Below are the code and all the weights of a small trained network. Each question names an input and a target symbol and asks about switching units off, where a switched-off unit gives its printed mean instead of its output.

import numpy as np


def w(rows, s, z=0):
    codes = np.array(rows[::2]) - 128.0
    scale = np.full(codes.shape[1], s)
    scale[-1] = z or s
    return codes * scale


def norm(h):
    return h / np.sqrt((h * h).mean(-1, keepdims=True) + 1e-5)


def f(y):
    return y / 2 * (1 + np.tanh(0.7978845608 * (y + 0.044715 * y**3)))


def softmax(a):
    e = np.exp(a - a.max(-1, keepdims=True))
    return e / e.sum(-1, keepdims=True)


def log_softmax(a):
    a = a - a.max(-1, keepdims=True)
    return a - np.log(np.exp(a).sum(-1, keepdims=True))


def net(x, mask):
    ids = ['αγζηθλστω'.index(c) for c in x.split()]
    T = len(ids)
    res = E[ids] + P[:T]
    u = 0
    for l in range(2):
        r = norm(res)
        for j in range(2):
            rows = slice(2 * j, 2 * j + 2)
            q, k, v = (r @ M[l][rows].T for M in (Q, K, V))
            z = softmax(np.where(np.tri(T) > 0, q @ k.T / 2**0.5, -1e9)) @ v
            o = O[l][rows]
            res = res + np.where(mask[u + j], z, o[:, -1]) @ o[:, :-1]
        u += 2
        y = f(norm(res) @ A[l][:, :-1].T + A[l][:, -1])
        res = res + np.where(mask[u : u + 16], y, B[l][:, -1]) @ B[l][:, :-1]
        u += 16
    return log_softmax(norm(res)[-1] @ U[:, :-1].T + U[:, -1])


Q, K, V, O, A, B = {}, {}, {}, {}, {}, {}
E = w([
[167,40,132,101],'α',
[115,159,192,12],'γ',
[66,106,122,140],'ζ',
[7,134,194,216],'η',
[150,112,52,104],'θ',
[128,70,51,149],'λ',
[132,136,88,98],'σ',
[132,159,134,227],'τ',
[94,184,217,156],'ω',
],0.012)
P = w([
[4,127,79,64],'0',
[52,131,71,77],'1',
[74,130,75,93],'2',
[93,125,84,95],'3',
[107,117,87,99],'4',
[119,121,90,103],'5',
[133,113,92,103],'6',
[144,107,99,106],'7',
[155,108,99,105],'8',
[161,105,104,109],'9',
[174,97,103,107],'10',
[178,90,105,110],'11',
[188,91,107,111],'12',
[191,82,102,111],'13',
],0.0046)
Q[0] = w([
[143,112,181,11],'0.h0',
[198,245,60,117],'0.h0',
[38,94,131,92],'0.h1',
[94,143,232,141],'0.h1',
],0.013)
K[0] = w([
[196,107,243,26],'0.h0',
[222,247,12,147],'0.h0',
[12,77,90,66],'0.h1',
[114,255,172,73],'0.h1',
],0.0098)
V[0] = w([
[145,76,64,176],'0.h0',
[142,189,3,90],'0.h0',
[56,164,84,227],'0.h1',
[32,131,160,151],'0.h1',
],0.0063)
O[0] = w([
[99,105,156,215,213],'0.h0',
[120,3,143,130,185],'0.h0',
[162,182,25,101,252],'0.h1',
[163,147,84,200,228],'0.h1',
],0.0044,0.002)
A[0] = w([
[66,73,124,31,121],'0.n0',
[219,88,99,168,63],'0.n1',
[139,118,205,226,49],'0.n2',
[190,147,61,15,86],'0.n3',
[246,221,208,158,93],'0.n4',
[192,83,187,76,101],'0.n5',
[176,206,94,161,112],'0.n6',
[139,109,254,112,151],'0.n7',
[183,80,106,248,138],'0.n8',
[82,87,169,54,60],'0.n9',
[249,17,49,125,107],'0.n10',
[96,122,206,61,171],'0.n11',
[173,190,148,213,30],'0.n12',
[245,231,144,178,7],'0.n13',
[45,155,187,51,132],'0.n14',
[142,136,135,130,83],'0.n15',
],0.0066,0.0018)
B[0] = w([
[2,170,101,172,168],'0.n0',
[181,124,72,171,152],'0.n1',
[134,203,191,174,137],'0.n2',
[66,166,248,151,149],'0.n3',
[147,6,63,139,154],'0.n4',
[209,204,94,71,136],'0.n5',
[100,101,64,108,134],'0.n6',
[182,102,54,132,138],'0.n7',
[210,197,113,37,186],'0.n8',
[126,190,55,174,131],'0.n9',
[72,74,38,243,255],'0.n10',
[200,186,42,131,137],'0.n11',
[119,221,70,158,142],'0.n12',
[136,74,17,185,140],'0.n13',
[154,161,11,167,142],'0.n14',
[155,132,125,143,118],'0.n15',
],0.0085,0.006)
Q[1] = w([
[99,113,125,12],'1.h0',
[140,98,247,46],'1.h0',
[76,226,107,97],'1.h1',
[179,98,33,109],'1.h1',
],0.012)
K[1] = w([
[78,115,37,112],'1.h0',
[113,154,20,220],'1.h0',
[158,162,137,214],'1.h1',
[147,7,153,111],'1.h1',
],0.012)
V[1] = w([
[147,121,221,255],'1.h0',
[239,184,152,146],'1.h0',
[185,47,205,178],'1.h1',
[184,155,174,121],'1.h1',
],0.0079)
O[1] = w([
[59,210,48,175,81],'1.h0',
[74,138,134,62,4],'1.h0',
[127,118,65,57,60],'1.h1',
[104,96,2,175,1],'1.h1',
],0.0076,0.0069)
A[1] = w([
[130,111,126,109,110],'1.n0',
[166,122,136,104,78],'1.n1',
[160,110,150,118,112],'1.n2',
[80,159,77,84,147],'1.n3',
[123,114,130,104,113],'1.n4',
[77,117,130,125,107],'1.n5',
[164,132,161,110,88],'1.n6',
[185,109,9,70,86],'1.n7',
[198,185,108,96,142],'1.n8',
[160,114,130,101,101],'1.n9',
[115,137,122,123,88],'1.n10',
[154,69,66,95,105],'1.n11',
[95,202,141,116,2],'1.n12',
[149,108,154,138,119],'1.n13',
[107,167,114,43,131],'1.n14',
[136,126,142,170,111],'1.n15',
],0.014,0.0029)
B[1] = w([
[126,96,141,127,109],'1.n0',
[118,61,122,114,121],'1.n1',
[170,95,100,139,153],'1.n2',
[202,99,173,156,118],'1.n3',
[136,104,143,147,100],'1.n4',
[110,80,169,204,134],'1.n5',
[138,110,71,140,134],'1.n6',
[109,41,41,227,174],'1.n7',
[84,130,191,23,208],'1.n8',
[123,61,136,107,120],'1.n9',
[128,131,135,163,103],'1.n10',
[109,168,145,43,197],'1.n11',
[58,76,108,194,146],'1.n12',
[173,116,109,102,192],'1.n13',
[159,4,188,129,134],'1.n14',
[198,155,141,98,253],'1.n15',
],0.015,0.0038)
U = w([
[162,185,239,131,254],'α',
[175,169,95,98,209],'γ',
[112,16,54,165,84],'ζ',
[41,107,170,73,37],'η',
[250,122,137,163,47],'θ',
[41,162,118,150,21],'λ',
[94,52,118,82,205],'σ',
[96,216,70,1,75],'τ',
[43,187,68,170,119],'ω',
],0.0086,0.0054)

Each question gives the input, a string of symbols that net reads in full, and the target symbol t.
The units are the heads (2 rows each of Q, K, V and O) and the neurons (one row each of A and B). Each row of codes is followed by its name. A weight is (code - 128) times the scale printed after its matrix; where a second scale follows, it is the last column's (O, A, B and U).
mask holds one flag per unit, layer by layer, with each layer's heads first. A switched-off unit (its flag False) gives its mean, the last column of its rows in O or B, instead of its output. The means were averaged over made-up inputs and are rounded, as every weight is.
A unit's drop is (log p(t) with every unit on - log p(t) with that unit switched off) / (log p(t) with every unit on - log p(t) with every unit switched off).
The circuit of an input: a set's keep is (log p(t) with only the set's units on - log p(t) with every unit switched off) / (log p(t) with every unit on - log p(t) with every unit switched off). Starting from the 12 units with the biggest drops (on a tie, the unit counted first), units are removed one at a time, each time the one whose removal leaves the highest keep (on an exact tie, the one counted first), for as long as the keep stays at least 0.8.
circuit, biggest first: the units of the circuit, biggest drop first
unit that matters most: the unit with the biggest drop
k most important neurons: the k neurons with the biggest drops, biggest first
top k neurons in layer l: the k neurons of layer l with the biggest drops, biggest first
heads that matter: for each layer, one digit per head in row order, 1 if its drop is at least 0.15 and else 0, layers parted by /
input σ θ σ α α θ ζ ω, target θ: circuit, biggest first : (0.n4, 0.n3)
input λ ω λ α, target α: top neuron in layer 0 : (0.n3)
input τ α ω σ η γ ω ζ α τ λ α α τ, target ζ: circuit, biggest first : (1.n7, 0.n6, 0.n3, 1.h1)
input γ λ η λ α ω θ λ θ, target ω: heads that matter : 01 / 10
input η ζ λ, target θ: heads that matter : 11 / 10
input η σ ω λ λ λ ω σ λ ζ ω ω λ ω, target ζ: heads that matter : 10 / 00
input λ λ σ λ ω λ η τ α, target ω: heads that matter : 00 / 10
input γ ω α η θ ω ω, target ω: heads that matter : 01 / 10
input λ θ ω τ σ ζ λ σ λ η σ, target ω: circuit, biggest first : (0.n10, 1.h0)
input α σ ζ α α η λ ζ, target θ: circuit, biggest first : (0.n10, 1.n8)
input σ γ ζ ω α λ λ ω η λ, target ω: circuit, biggest first : (0.n10, 1.h0, 0.n0)
input τ τ γ λ ω θ τ λ, target σ: circuit, biggest first : (1.h0, 0.n10, 1.n11)
input λ λ ω ω, target γ: heads that matter : 10 / 00
input α λ ω λ λ λ γ λ θ λ θ, target σ: unit that matters most : 0.h0
input α α ω α σ, target α: 2 most important neurons : (0.n0, 1.n7)
input λ τ λ τ, target τ: 3 most important neurons : (1.n8, 0.n10, 0.n8)
input λ λ ω σ λ α τ ω, target γ: top 4 neurons in layer 0 : (0.n13, 0.n4, 0.n2, 0.n10)
input τ λ σ γ τ, target σ: heads that matter : 11 / 10
input η λ λ σ λ ζ η σ ζ λ λ σ α ω, target θ: 2 most important neurons : (0.n4, 0.n13)
input η λ ω ω λ ω λ α γ λ λ ζ, target α: circuit, biggest first : (1.n7)
input ω λ α ζ λ η λ ω, target ω: heads that matter : 00 / 10
input λ λ η λ α, target ω: heads that matter : 00 / 10
input λ γ η α λ η τ λ λ α λ η γ, target σ: 3 most important neurons : (1.n8, 1.n14, 1.n7)
